In the rows, 128 means zero.
Rows lie near named flat spaces through zero. A row that begins with a name and a colon came from that space; any other row is followed by the name of its block's space that it lies nearest.
ph_zm: [ 95 118 117 127 129  93 158 103 126 129  94  98  97 147 117 101 155 110
 108 118 180 115]
lc_gj: [126 140 118 103 116 139 145 161 108 144 181 120 131  95 167 152  81 175
 111 135 133 199]
ph_zm: [149 132  99 147 156 141 106 150  94 130 145 134 127 146 183 100 151 149
 161  86 122 143]
ph_zm: [149 165 102 131  93 152 128 168 141 117 155 133 124 123 122  89 105 158
 150 144 125 178]
lc_gj: [114 116 160  89 118 104 111  79 153 148 133 146 112 126 135 185 121 103
 132 112 158 101]
hr_lq: [150 170 103 173 196 147 128 135 126 121 152 152 130 184  93 102 168 133
 200 133 104  78]
ph_zm: [112 130 133 140 156 161 115 115 127 147 104 117 170 105 162 160 121 136
 107 119 140 106]
ph_zm: [128 113 118 128 160 117 134 123  75 129 139  94 111 142 132 106 154 123
 149 117 132 143]
tt_qz: [137 136 130 117  97  93 145 166 121 133 155 138  72 141 138 129 169  92
 124 161 111 153]
lc_gj: [133 160  78 168 145 174 151 181 110 106 132  70 152 152 104  47 119 139
 147  86 101 127]
hr_lq: [117 145 134 154  71 130 174 150 107 194 134  84 169 128  98 138  82 123
 110  92 161 102]
lc_gj: [125 153 117 103  96 152 103 132 148 146 146 129 127 105 185 140 101 147
 134 103 170 166]
hr_lq: [125  89 134  74 126  77 156 147 106 103 179 140  74 115 148 148 115 143
  95 148  95 200]
tt_qz: [149 169 134 141  71 147  94 137 163 180 138 184 149 117 175 163 113 145
 147 122 168 125]
tt_qz: [117 107 121 105 173 105 133 101 102 119 151 116 103 147 137 128 134 135
 148  94 139 132]
lc_gj: [139 101 125 151 104 102 127 126 108 149 105 156 140 129 157 116 126 159
 112 102 153 133]
tt_qz: [144 164 124 105 151 143 122 134 117 151 214 142 121 138 136 165 101 152
 189 118 127 147]
lc_gj: [124  64 132 134 166 103 135 125  40 139 117  98 137 115 176 131 147 140
  97 103 118 151]
ph_zm: [100  73 140  61 154  91 113  59 196  52 103 158  94 128 115 135 100 131
 100  94 121 116]
tt_qz: [140 146 135 126  80 125 126 140 155 134 136 140 120 136 105 124 120 108
 141 128 126 120]
hr_lq: [160 130 140 163 149 124 123 118 109 120 125 154 136 146  60 110 157 130
 173 190 100 110]
hr_lq: [128 120 143 169 108 123 155 131 165 125  81 171 176 116  79 135  99 156
  75 169 110  92]
tt_qz: [121 144 127 126 127 151 130 115 146 115 124  89 139 140  73 108 111 103
 152 109 126  98]
tt_qz: [113 108 107  87 187  87 153  95  92 101 169 121  73 142 125 111 133 170
 151 138 157 183]
tt_qz: [108 141 115 131 191 184  79  78 118 113  81  68 143 120 144 103 171 104
 165 124 167 111]
hr_lq: [125 157 119 100 176 176 103 119 158 102 161 138 138 106 144 153 101 161
 149 149 115 153]
hr_lq: [122 158 129 109 177 161  80 102 183 102 127 150 113 136 152 154 162  96
 160 134 118  93]
ph_zm: [127 143  99 178 175 203  92 128  83 142  81  77 192 106 178  91 148 154
 141 111 156 131]
lc_gj: [127 132 135 109 104 127 101 107 143 138 120 140 115 112 155 140 134 125
 134 139 166 147]
hr_lq: [148 201  87 160 132 184 114 156 178  93 125 149 134 134 100  67 136 161
 170 184 129 148]
lc_gj: [129 142 123 130 106 153  85 117 121 161 110 110 136 119 188 127 145 113
 149  90 179 130]
lc_gj: [117 126 106 144 121 113 151 126  94 143 107 110 121 119 142  92 139 165
 113 150 187 172]
hr_lq: [115 136 116 131 147 110 171 154 133 126 151 138 114 141 126 137 125 141
 103 135 111 125]
hr_lq: [149 102 148 135 114 104 137 126 118 131 139 159 142 135  92 139 103 141
 130 126  99 115]
hr_lq: [150 203  80 144 150 183 101 154 172  97 155 146 118 155 126  74 141 149
 200 132 126 138]
ph_zm: [128 176 120 107  59 104 138 180 229 115 142 215  66 123 172 150 143 121
  82 188 125 158]
lc_gj: [159 161 138 130  89 170  70 147 180 129 132 168 144 121 154 144 126 105
 157 118 102 111]
ph_zm: [169 125 167 142 121 126 123 163 102 144 164 176 141 109 110 181 140 123
 132 216  54 142]
ph_zm: [170 127 123 138 156 182  76 144  60 106 144  73 143 124 119  81 158 105
 201 132  78 160]
tt_qz: [116 100 117 131 107  61 169 142  95 154 129 135  87 150 166 119 151 132
  93  99 161 142]
ph_zm: [120 143 109  81 122 144 100 134 200  63 126 155  86 106 165 112 125 138
 111 152 119 181]
lc_gj: [123  97 131 156 159 109 128 118 125 122  85 155 139 137 149 131 158 129
  96 120 116  90]
lc_gj: [142 108 172 152  93  82 136 111  71 216 127 163 140 115 143 192 150 130
 120 175 172 124]
tt_qz: [154 198 128 152 105 210 108 187 138 128 139 104 155  92 103 122 141 106
 150 229  85 161]
tt_qz: [138 180 145  96 103 130 111 139 193 125 169 176  81 130 121 172 150  89
 154 196 114 132]
tt_qz: [115  61 121 147 232 151 107  84  66 112  85 122 196  92 188 136 111 209
  93  99 128 139]
ph_zm: [ 86  97 125 132 177  83 149  92 108 153  96 122 107 151 182 152 173 113
  91  82 176  82]
hr_lq: [113 127 144 114 124 118 115 112 149 138 113 124 110 137 147 156 157  74
 121 108 135  88]
[122 143  68 139 131 133 121 131 110 118 118  77 101 174 158  31 151 130
 174  27 185 135]
ph_zm
[151  81 131  98 190 132 107  90 103  79 167 159 152 109 107 130  64 216
 158 126  91 177]
tt_qz
[137 120 122  98 114  83 145 141 161  89 157 189  75 132 123 123 122 158
 113 169 108 177]
ph_zm
[132 141  97 149 137 125 151 153  81 129 135  95 110 140 125  74 156 143
 144 147 146 167]
hr_lq
[134  64 136 144 101  80 139 121  60 143  94 107 128 129 135  97 142 128
 103  98 143 142]
hr_lq
[122 116 146 173 179 165 118  83 103 167  96 115 221 122 109 162  97 153
 136  91 140  52]
hr_lq
[ 94 127 127 110 139  78 165  87 171 163 146 192 121 142 156 188  83 186
  97  89 197 100]
tt_qz
[139 104 120 117 148 134 115 146 138  70 123 145 121 116 137 107 128 142
 109 141  70 158]
lc_gj
[141 166 125 111  68 129 132 122 188 109 140 167 113 115  69 107  88 165
 148 197 157 174]
tt_qz
[133 100 133 160 116 158  95 110 128 116  54 114 184 107 128  97 120 132
 108 104 128 105]
tt_qz
[120 123 128 154 110  89 208 167 100 168 160 125 142 150  91 143  91 146
  92 108 115 106]
hr_lq
[142 150 122 101 119  89 168 171  96 158 235 132  74 166 126 151 122 120
 168 108 110 153]
tt_qz
[115 152 113 109 128 142 140 124 143 114 145  88 115 138  95 104 109 120
 151 113 143 133]
lc_gj
[134 134 136  98 119 129 133 143 138  98 151 135 101 102 107 134 125 131
 120 207  99 185]
ph_zm
[135 157 131 123  24  62 193 198 157 151 167 158  60 153  96 126 138  90
  98 169 119 146]
tt_qz
[112 179 113 151 137 135 160 155 181 125 124 146 116 150 107 130 152 110
 113 164 120  88]
hr_lq
[125  89 135 122 118  63 195 124  85 138 158 136 117 134  75 129  87 176
 104 143 134 158]
lc_gj
[126 162 107 122 126 154 146 164 144 118 161 120 131 119 126 121  97 154
 125 139 116 159]
lc_gj

Each name stands for a flat space through zero: a line, a plane or more. A row that begins with a name and a colon came from that space; any other row is followed by the name of the space it lies nearest, among the names in its block.
nr-mg: [118 152 133 175 119 105 115 114 119  74 140 117 174 195 122 141 136 192
  97 151 160 173]
nr-mg: [144 147 137 166 150 145 141 170  96 108 143 128 120 161 147 138 135 195
 133 168 138 132]
fl-qh: [116 103 119 111 111 131 142 148 147 157 132 157 101 159 166  93 136 123
 111 112 105 119]
bg-rh: [117 158 157 130 107 112 151  81 135 119 143 123 139 157 136 136 133 149
 107 138 102 121]
tm-rt: [150 153 149 142 169 137 137 150  90 125 135 114 120  86 122 163 127 157
 154 163 104 114]
nr-mg: [ 84 109 142 113 111  77 137  50 151 157 124 132 138 149 150 106 133 154
  83 121  81 149]
fl-qh: [112 125 162 126 124 173 157  99 154 142  94 104  92 105 105 133 148 160
 170 161 174  97]
nr-mg: [113 141 101 144 121  74 114 150 104 112 162 139 164 202 142 145 146 200
  68 137 138 170]
bg-rh: [ 62  93 163 104 122 116 113  77 228 138  79 102 149  70  43 163 135 148
 106 120 147 153]
fl-qh: [102 103 121 148 117 103  73 160 136  89 100 130 174 142  89 134 176 125
 143 124 157 176]
tm-rt: [130  83 131 171 137 171 107 174 158 100  99 151 121 148 154  68 114 100
 145 118 125 160]
tm-rt: [187 115 120 122  87 197 156 172 149 117 133 146 113 214 107  79  83 128
 164 113 196  77]
fl-qh: [152 128 132 130 110 138 139 115 138 116 134 128 143 175 109 110  94 145
 128 123 148 118]
tm-rt: [162 134 127 119 120 100 134  75  78 136 138 121 147 152 128 107 107 130
 150 129 112 112]
bg-rh: [ 58  72 130 132 154 125 130 142 198 166 103 139  99 119 146 121 136 205
  66 137 125 175]
fl-qh: [121 125  58 130 162  79 104 148  92 146 163 137 136 131 170 140 104 152
  50 113 134 179]
fl-qh: [120 137 145 135 143 121 126 117 136 121 129 124 135  99 129 142 121 120
 116 130  93 138]
nr-mg: [156 114 126 137 109 172 115 145 140  97 101 117 139 146  75 113 120 111
 184 125 205 114]
nr-mg: [158 157 104 137 115 152  98 169 127  75 135 120 157 120  86 155 120  64
 146 105 186 128]
tm-rt: [131 161 131 111  96  71 109  20  81 113 125  96 178 115  97 141 149  79
 157 121 130 124]
bg-rh: [137 121 116 138 112 142 129 154 102 124 124 139 115 170 149 101 159 132
 160 138 157 119]
fl-qh: [164 141 134 117 152 122 147  94 112 141 144 105 140 117  90 151  64 181
 120 140 135 111]
bg-rh: [ 92 107 149  98  87  90 158  71 117 180 121 147 104 175 179  82 186 148
 136 136  74 104]
bg-rh: [145 167 157 142 116 123 168 101 103 122 163 139 122 177 181 113 118 146
 112 143  66 108]
fl-qh: [ 81  83 114 125 144  99 112 144 160 154 116 141 127 128 135 125 139 175
  81 125 119 172]
fl-qh: [107 118 131 139 120 140 125 125 150 121 112 126 123 139 128 120 144 138
 127 133 154 140]
tm-rt: [133 113  91 105  91  82 124 126  90 150 149 156 138 204 164  88 149 126
 117 107 119 126]
nr-mg: [151 149 111 136 146 145 132 194  99 122 152 138 112 128 146 148 131 132
 129 137 131 117]
fl-qh: [116 129 189 129 147 144 153  82 170 135 108 105 123  82  93 148 103 164
 133 151  95 116]
bg-rh: [ 77  71 124  96  62 121 111  96 169 147  69 122 132 170  73  99 207 142
 176 124 222 122]
bg-rh: [152 154 168 137 122 145 138 117 116 104 126 121 135 115 117 132 131  97
 172 138  94 100]
nr-mg: [178 183 216 124 142 100 152 142  87 105 158 124 170 113  79 186 127 163
 169 163   4  78]
tm-rt: [118 139 148 156 164 145 116 110 137 107 109 105 128  58 121 150 118 109
 136 141 121 150]
tm-rt: [101 115 139 158 148 105  93  65 128 107  98 113 152  78 141 112 126  82
 129 123  94 181]
bg-rh: [171 147  97 127 130 139  99 152  96  97 132 114 153 105  85 150 111  73
 163 111 181 120]
nr-mg: [145 121 146 145 118 185 145 125 143 115 106 122 105 141 125  97 119 121
 173 139 165 105]
tm-rt: [ 82 106 141  98 143 128 159  88 220 176 128 122 106  99 115 147  76 185
  41 118 116 138]
tm-rt: [130 112 159 132 133 155 140 139 169 125 114 128 125 126 100 125 106 151
 135 134 122 120]
[163 123  79 111 103 125 125 131 102 133 147 137 135 182 129 100 101 114
 127 103 178 115]
bg-rh
[137 132  91  97  97 103 140  56 118 153 147 124 134 164 139 104  94 114
  97 100 157 118]
tm-rt
[119 131 124 155 110 115 121 117 129  97 132 125 156 195 124 121 134 177
 108 139 167 157]
nr-mg
[124 107 115 128  97 120 113 130 133 120 121 145 140 172 137  92 143 102
 133 108 135 138]
tm-rt
[141 140 124 123 122 129 119 143 101 121 128 127 130 116 124 135 152  95
 162 128 130 112]
fl-qh
[121 124 110 132 146 121 119 150 112 136 131 132 119 113 147 134 138 131
 120 131 127 141]
bg-rh
[147 117 121 102 140 183 188 150 190 174 151 134  78 149 123 126  42 200
  73 125 162  90]
tm-rt
[166 108 104 126 114  77  75 164  98  91 134 134 211 181  54 132 114 142
 142 108 150 154]
fl-qh
[138 151  99 119 134  97 116 126  74 133 149 126 133 112 148 145 144 100
 128 124 119 127]
bg-rh
[102 123  74 130 136 111  93 152 129 120 126 116 142 120 106 162 146 147
  95 123 212 170]
bg-rh
[ 91  97 147 106 140 109 130 105 159 166 108 131 115  85 128 127 138 133
 116 125  81 134]
bg-rh
[140 138 141 145 119 149 133 140 121 107 124 128 127 149 127 121 139 128
 155 140 140 118]
bg-rh
[145 139  88 145 148 129 121 142  77 128 145 133 112 126 180 115 123 107
 124 128 137 140]
tm-rt
[100  62 183 132 144 125 137 145 200 150 101 152 129 143 116  96 105 196
 106 133  50 148]
tm-rt
[145 146 117 134 124 137 122 159 120 106 141 130 136 136 121 142 127 113
 130 123 145 125]
nr-mg
[177 141 155 186 170 197 146 211 105  94 138 146  96 132 176 105 100 130
 162 156  87 117]
bg-rh
[145 140 179 130 158  99 135 132  83 133 129 119 145 102 102 160 145 183
 168 170  56 110]
tm-rt
[ 56  97 136 162 156 102  74 130 163 101  78 103 161  82  80 168 181 176
 118 153 169 207]
fl-qh
[138 145 125 160 171 198 135 166 151 108 123 112  92  71 134 150  94 116
 126 140 169 131]
tm-rt
[102 110 103  93  91 109  88  91 170 119  93  98 171 110  25 160 147 108
 139 102 235 140]
bg-rh

Each name stands for a flat space through zero: a line, a plane or more. A row that begins with a name and a colon came from that space; any other row is followed by the name of the space it lies nearest, among the names in its block.
td_hz: [124 151 144  96 153 151 113 160 101 100 134 174 155 110 116 105 120  95
 143 148 130 105]
td_hz: [115 227 104  50  74 135  86 181  76  84 164 110 172  84  91 100 117 148
 150  76 161 131]
zp_nh: [138 113 143 140 123 164 133 167 190 127 139 143 118 173 104  75 111 145
 139 130 141 176]
zp_nh: [167  53 154  97 113 151 149 196 175  78  83 168  94 166 111  23 132 164
 149 164 115 169]
rc_gh: [140  97 135 160 137 133 158 131 185 139 140 129 102 170 125 110 120 148
 114 138 130 161]
td_hz: [127 142 151 166 156  90 158 100 140 112  46 105 142 116 109 141 158  87
 143 171  78 106]
rz_gz: [ 92 207 102 164 105  94 139 143  82  93 121 134 125  35 105 213 173  90
 158 128 105 112]
zp_nh: [128  95 118  98 111 204  70 188 112 133 166 215 128 101 152  98 104 121
 156 110 162 145]
td_hz: [106 134 113 118  85 136 127 152  97 124 201 114  75 155 105 174 140 169
 119  99 155 140]
zp_nh: [ 93 148 132 164 111 168  97 153 118 139 140 148 115 122  99 176 143  95
 166 120 133 136]
rz_gz: [124 168 112 142 106  67 152  97 117 113  84  67 133  96 119 161 158 134
 127 122 101 118]
rz_gz: [162 125 151 140 191  75 166  88 155 102   8 131 185  83 150  78 136  77
 132 191  67  94]
td_hz: [123 191  91 103 103  86 109  99  82 124 110  89 174  51 149 151 131 125
 128  91 127 105]
rc_gh: [125  82 151 171 205 166 120 106 136 165 126 208 140 119 168 148 113  57
 127 172 118  99]
rc_gh: [142  95 116 129 129 155  96 122 146 160 115 156 150 104 171 101 105 121
 134 113 139 141]
td_hz: [122 133 113 121  86 121 117 140 110 118 115 111 114 109 121 141 146 144
 144 109 126 136]
td_hz: [118 191 137 116 108 114 134 151 128  93 114  90 142 134  72 116 141 131
 147 125 122 135]
rc_gh: [142  95 119 131  78 127 113 123 161 145  85  83 116 147 130 100 133 167
 141 100 127 165]
rc_gh: [117 167 106 128  83 136 112 150 135 129 153 106 129 117 110 132 125 150
 140  88 148 159]
rz_gz: [118 122 114 117 112 117 119 120  82 126 133 129 113 103 142 167 144 130
 127 120 126 107]
zp_nh: [120 158 120  95 137 147  98 138  90 127 163 157 158  97 139 130 110 110
 128 115 148 107]
td_hz: [137 134 120 124 176 114 123  85 111 148 123 151 174  84 178 133 107  92
 107 137 124  91]
rc_gh: [121  60 178 161 176 122 139  82 113 141  54 122 102 177 123 165 163  82
 135 189  80  78]
zp_nh: [145 107 117  86 137 122 127 126 102 121 149 150 133 113 162 107 113 144
 105 127 139 112]
zp_nh: [123  72 156 153 108 126 171 169 134  86 105 138  41 177  81 145 180 146
 147 173  98 142]
rz_gz: [ 94 153 140 149 110 162 105 132 132 157 177  94 109 191  82 168 127 132
 136 101 153 143]
rc_gh: [136  98 136 111 109 114 116 108 114 129  73  92 124 142 130 119 144 139
 136 127 111 116]
rc_gh: [102 152 124 123  64 159  96 144 137 156 190  60  99 205  78 147 121 181
 131  66 171 169]
rz_gz: [167 123 119 120 120  81 164 112 181 113  74  86 147 124 141  62 121 165
 113 129 111 154]
td_hz: [121  79 105 127  81 136 108 140  91 132 129 145  80 103 151 168 154 148
 141 111 130 131]
rz_gz: [122 138 130 128 135 141 128 136 132 132 163 136 126 143 121 131 117 130
 121 124 142 133]
rz_gz: [114 152 127 119 146 141 134 129 116 140 218 133 120 161 120 151 106 138
  96 116 161 123]
zp_nh: [103 139 111 149 123 139 104 110  98 160 162 134 123 105 145 193 130 111
 127 106 141 115]
zp_nh: [165  79 137  50 155 104 186 154 106  74 188 160  88 170 142  71 115 188
  69 163 139 112]
rc_gh: [131 120 117 135 141 161 105 132 143 155 155 170 148 108 159 117 100 114
 127 116 149 139]
rz_gz: [135  94 105  82 128  68 134  69  36 125 115 107 115  87 185 179 150 143
  90 128 112  61]
[110 152 139 141 155 147 126 136 118 130 161 154 133 130 114 152 123  97
 130 139 134 115]
rz_gz
[ 97 154 146 161 130 133 150 145 124 117 166 120  89 168  75 180 150 120
 132 142 126 129]
zp_nh
[135  85 135 144 116 131 118 111 147 147  77 110 118 145 136 121 138 131
 140 129 113 137]
rc_gh
[146  58 159 106 117  99 143  92 127 127  60  59  94 209 115 107 153 166
 117 147 100 114]
rc_gh
[110 125 150 128 162 160 124 125 118 150 202 140 113 192 113 153 110 121
 105 133 154 114]
rc_gh
[141  54 150  87 104 142  99  96 127 164 112  63 105 231 128  97 119 180
 111 106 142 129]
rc_gh
[138 168 112 132  76  88 192 166 183  86 167  67  85 168  74 101 137 210
 109 108 138 192]
rc_gh
[109 197 126 174 121  98 147 129 140 107  87 103 144  87  90 160 157  96
 157 137  99 132]
rz_gz
[132 110 151 100 133  82 140  98  76  97  49  90 123 132 117 138 168 119
 133 162  84  75]
rc_gh
[157 102  79 186 120 185 105 158 240 183 154 211 158  61 201  68  70 129
 139  89 164 219]
rc_gh
[ 98 152 155 121 130 113 132 116  74 111 126  87 107 168  78 184 162 115
 132 144 113  86]
rc_gh
[126 100 137 126 146 156 106 116 126 157 142 143 132 151 144 128 112 117
 123 127 140 120]
rc_gh
[134 133 120 106 151 102 156 105 111 129 185 119 122 144 145 139 113 151
  80 128 143 109]
zp_nh
[160  78 139 151 117  83 193 122 193 106  71  86  86 173 116  87 150 175
 115 157  96 163]
rc_gh
[118 139 136 112  97  89 125 113  81 100  54  72 122 120 100 153 174 126
 151 134  93  98]
rc_gh
[139 145 118 107 137 101 136 129 103  98  99 147 153  68 146 117 134 113
 130 142 111 105]
rc_gh

Rows lie near named flat spaces through zero. A row that begins with a name and a colon came from that space; any other row is followed by the name of its block's space that it lies nearest.
pffm: [131 133 135 111 166 117 117 113 132 131 130 140  93 129  98 131 109 150
 152 148 144 108]
fzqt: [ 52 143 101  36 162 114 128 128 129  52  89 121 116 122 182 112 132  83
  75 220 177  82]
ncmh: [108  79 130 151 110 128  99 119 146 124 155 148 159 110 141 130 137  84
 112 120  73 171]
pffm: [170 166 150 157 131 100  96 141 135 155 127 151  83 157 137 180 156 125
 165 122 197 136]
tnjj: [104 138 111 112 109 114 160 159 116 138  96  93 146 145 145 119 125 100
  75 131 133 137]
tnjj: [113 104 149  87 167 124 128 137  70 134  31 139 128 200 142  62 105  48
  17 112  88 132]
bcns: [131 112 102 147 111 138 133 104 161 103 176 121 157 106 130 120 162 106
 130 110  99 159]
bcns: [117  92 127 108 152 131 135  98 103 134 123 131 149 122  85  80  72 153
 126 121  64 103]
tnjj: [136 161 129 157 117 181 157 102 129 108 156 128 154  75 113 130 134 191
 158 115  87 127]
fzqt: [ 97 150 138 144 161  70  79  66 118 120 144 190 150 105 125 155 107 116
 156 160  90 126]
fzqt: [ 97 154 130 121 180  90  85  66 127 115 139 184 126  95 104 146 111 110
 128 173  93 148]
ncmh: [139 217 155 156 174 143 139  73  76 120  80 173 146 131 114 117 132 126
  88 107  65 150]
bcns: [ 84 184 109 158  92  91 234 178 146 139 119  38 162 157 148 147 130 160
 146 112 153  83]
ncmh: [138  81 146 139 102 100 101 150  71 211  89 143 159 151 102 112  66 106
  79  95  68 167]
bcns: [192 181 104 114  99 190 155 175 146 121 115  90  79 136 148 140 209 114
  82 115 225 179]
pffm: [101 140 159 153 139  95 101 150 130 168 108 153 108 133 127 177 117 101
 110 147 121 170]
bcns: [115 146 133  97 136 115  83 137 134 127 133 155  85  92 135 179 118 152
 157 198 193 116]
pffm: [ 86 169 115 138  97  94 179 146 100 140 100  92 184 134 149 131 105 138
 110 127 111 106]
ncmh: [ 94 171 150 153 166 120 126 115 149 129 129 151 106 107 112 170 132 126
 128 155 108 159]
tnjj: [127  59 151 117 107 163  93 158  93 165  95 148 138 121 124 105  94 100
  62 118  72 175]
bcns: [131  49 154 119 157 146  69  93 110 125 129 183 131 124 109  90  97 105
 118 120  55 137]
ncmh: [142 135 117 131 146 147 152  82 127  95 150 126 148 120 109  93 128 161
 159 107  97  94]
tnjj: [157 140 178 179 164 160 119 113 129 141 119 164 100 145 105 136 144 128
 133  87  87 160]
pffm: [138  91 117 127  93 162 134 137 127 118 143 114 155 114 140 105 134 133
 124 109 110 129]
fzqt: [209 215 119 128 104 198 201 146  88 130  94  82 119 141 120 105 154 209
 133  79 183  97]
pffm: [198  60 135 124 141 204 119  96 131 120 167 137 111 116  74  69 118 184
 173  78  92 111]
bcns: [ 82 201 116  91 162  46  89 113 140 110 129 156  91 107 149 200 123 129
 165 229 222  94]
fzqt: [120 121 175 153 131 198 103 173 162 140 124 151  70  92 130 180 158 119
  99 146 124 206]
pffm: [118  90 128  94 188 149 144 101 134 115 117 124 105 141  78  70 104 118
  98 124  79 125]
fzqt: [107  23 147 167 123  96  72 129 167 161 171 157 137 133 116 139 117  66
 132 108  60 184]
fzqt: [178 143 115 130 118 169 128 125 128 155 144 127 109  97  83 130 138 151
 112 113 128 186]
pffm: [119 157 145 123 187 116 100  85 134 125 138 171  91 101  88 151 108 155
 159 166 122 125]
pffm: [142 169 125 137 144 112 139 116 129 118 117 128 121 156 137 130 157 106
 121 116 149 130]
ncmh: [156 107 137 145  99 164  76 101  74 134 108 186 183 109 147 101 138  71
  51  94  45 205]
fzqt: [170 172 121 123 138 152 125  89  97 106 116 150 136 126 129 106 150 132
 115 112 128 130]
fzqt: [187 139 128 138  89 203 161 178 132 159 126  90  99 117 108 131 152 170
 114  93 159 167]
bcns: [117 139  80 100 144 130 162 109 168  76 144  94 129 138 139  98 182  70
  85 132 144 148]
ncmh: [102 164 125 102 146 120 159 136 121 122 108 107 114 124 120 133 104 167
 139 161 155  85]
tnjj: [147  46 160 150  95 215 108 161 142 120 139 137 126 115 150 112 151 118
 114  91  87 161]
tnjj: [131 113 154 173 106 204 162 163 145 139 123 110 131 117 125 126 154 124
  87  84  70 190]
tnjj: [110  85 117  75 164 109  79  92 100 167 127 165 121  83  52 107  48 133
  94 175  72 162]
fzqt: [137 104  95 127  76 117 138 170 154 199 176  84 121  81  71 163  94 177
 149 140 149 171]
bcns: [105 134 112 109 159 102 136 108 142  95 119 124 127 155 143 109 150  73
  98 138 131 126]
bcns: [110 180  92 164  92  99 228 131 131 145 147  52 191 128 108 123 113 184
 157  93 104  98]
tnjj: [101  82  88  80 116  95 112 143 154 141 155 106 120 105 111 131 104 114
 120 174 155 140]
tnjj: [124 111 118 138  83 160 122 138 129 152 162 125 153  58 106 147 105 174
 137 139  95 162]
pffm: [132 132 139 155 148 158 156  91 110 128 125 135 159 121  92  91 112 144
 114  88  38 141]
ncmh: [137 195 139 131 146 147 134 104  89 105  85 154 139 132 148 121 148 114
  86 124 115 137]
ncmh: [114 106 130 123 119 100 142 137  89 161  98 116 161 151 117 100  77 131
 110 112  91 107]
[ 72 122 138  82 165  89  91 137 141 106 113 149  87 126 151 157 110 111
 137 207 177  92]
bcns
[131 228  89 124 139 116 157  65 123  58 143 130 163 109 156 126 173 141
 149 142 154  92]
pffm
[ 62  56 145 119 144  96  51 103 156 106 176 183 131  76 138 160  90 126
 183 195  98 107]
bcns
[117 183 136 137 174 113 142  80 114 124 125 148 130 114  91 130 104 164
 149 138  95 111]
pffm
[141 145 120 107 125 136 143 131 107 119 109 116 130 138 135 111 125 145
 125 127 152  98]
ncmh
[128 106 102  92  94 120  85 101  98 123 161 152 164  63 125 129  81 184
 173 171 132  91]
tnjj
[130  80 102  88 123 149 130 142 150  95 130 105 119 146 151  90 158  78
  89 128 150 133]
pffm
[139 157 193 197 150 158 110 123 131 142 123 175 105 123 123 171 143 145
 152 105  90 158]
fzqt
[148 140 133 116  98 155  87 149  97 131  93 157 128 120 170 140 156  82
  63 138 149 181]
ncmh
[ 99  72 116  92 120 128 115 167 152 120 115 111 112 145 157 118 144  57
  69 149 147 157]
pffm
[ 70 101 161  95 216  49  81  82  96 112  73 186 122 186 135  97  78  60
 105 160  86  80]
bcns
[213 191 109 124 124 165 168 107  70 168 102 112 134 132  67  88 116 182
 103  76 122 146]
bcns
[128 117 144 107 160 116 102 101  90 144 107 160 124 127  97 108  76 148
 131 139  99 106]
bcns
[ 39  60 153 118 160  91 119 158 174  79 104 124 117 189 200 122 150  22
  96 151 123 102]
bcns
[134 155  96 122 111 139 161 133 150 115 148  93 130 112 127 131 155 137
 125 131 155 139]
bcns
[107  99 119 149 117  97 137 150 197  93 166  99 119 165 178 148 186  76
 160 121 173 114]
ncmh
[114  47 149  98 172 137  82  86 101 126 122 175 134 120  91  75  66 125
 120 133  45 112]
bcns
[115 139 107 114 140 170 154  87 130 103 156 124 150  64  87 105 108 181
 134 143  75 128]
tnjj
[ 97 112 114 105 119 113 174 152 112 141 101  82 152 149 123  96  90 136
 105 125 113  95]
pffm
[ 59 104  91  66 128  83 144 156 151 120 130  85 123 116 132 131  94 121
 117 197 166  96]
fzqt
[111  78 129  79 156 138  58 124 165 107 159 165  69  83 120 152 123 120
 143 201 165 139]
pffm
[151 175 144 141 125 157 144 131 109 118 107 131 124 131 143 134 145 156
 136 115 145 113]
fzqt
[144 137 138 144  91 155 127 160 124 136 126 123 127 116 151 152 143 147
 136 122 152 135]
fzqt
[ 56 172 146 121 130  66 156 176  95 143  44 109 144 180 182 147 109  78
  66 155 142 108]
ncmh
[150  79 102 128  56 176 142 150 127 107 150  97 177 116 167  95 153 127
 120  93 121 126]
pffm
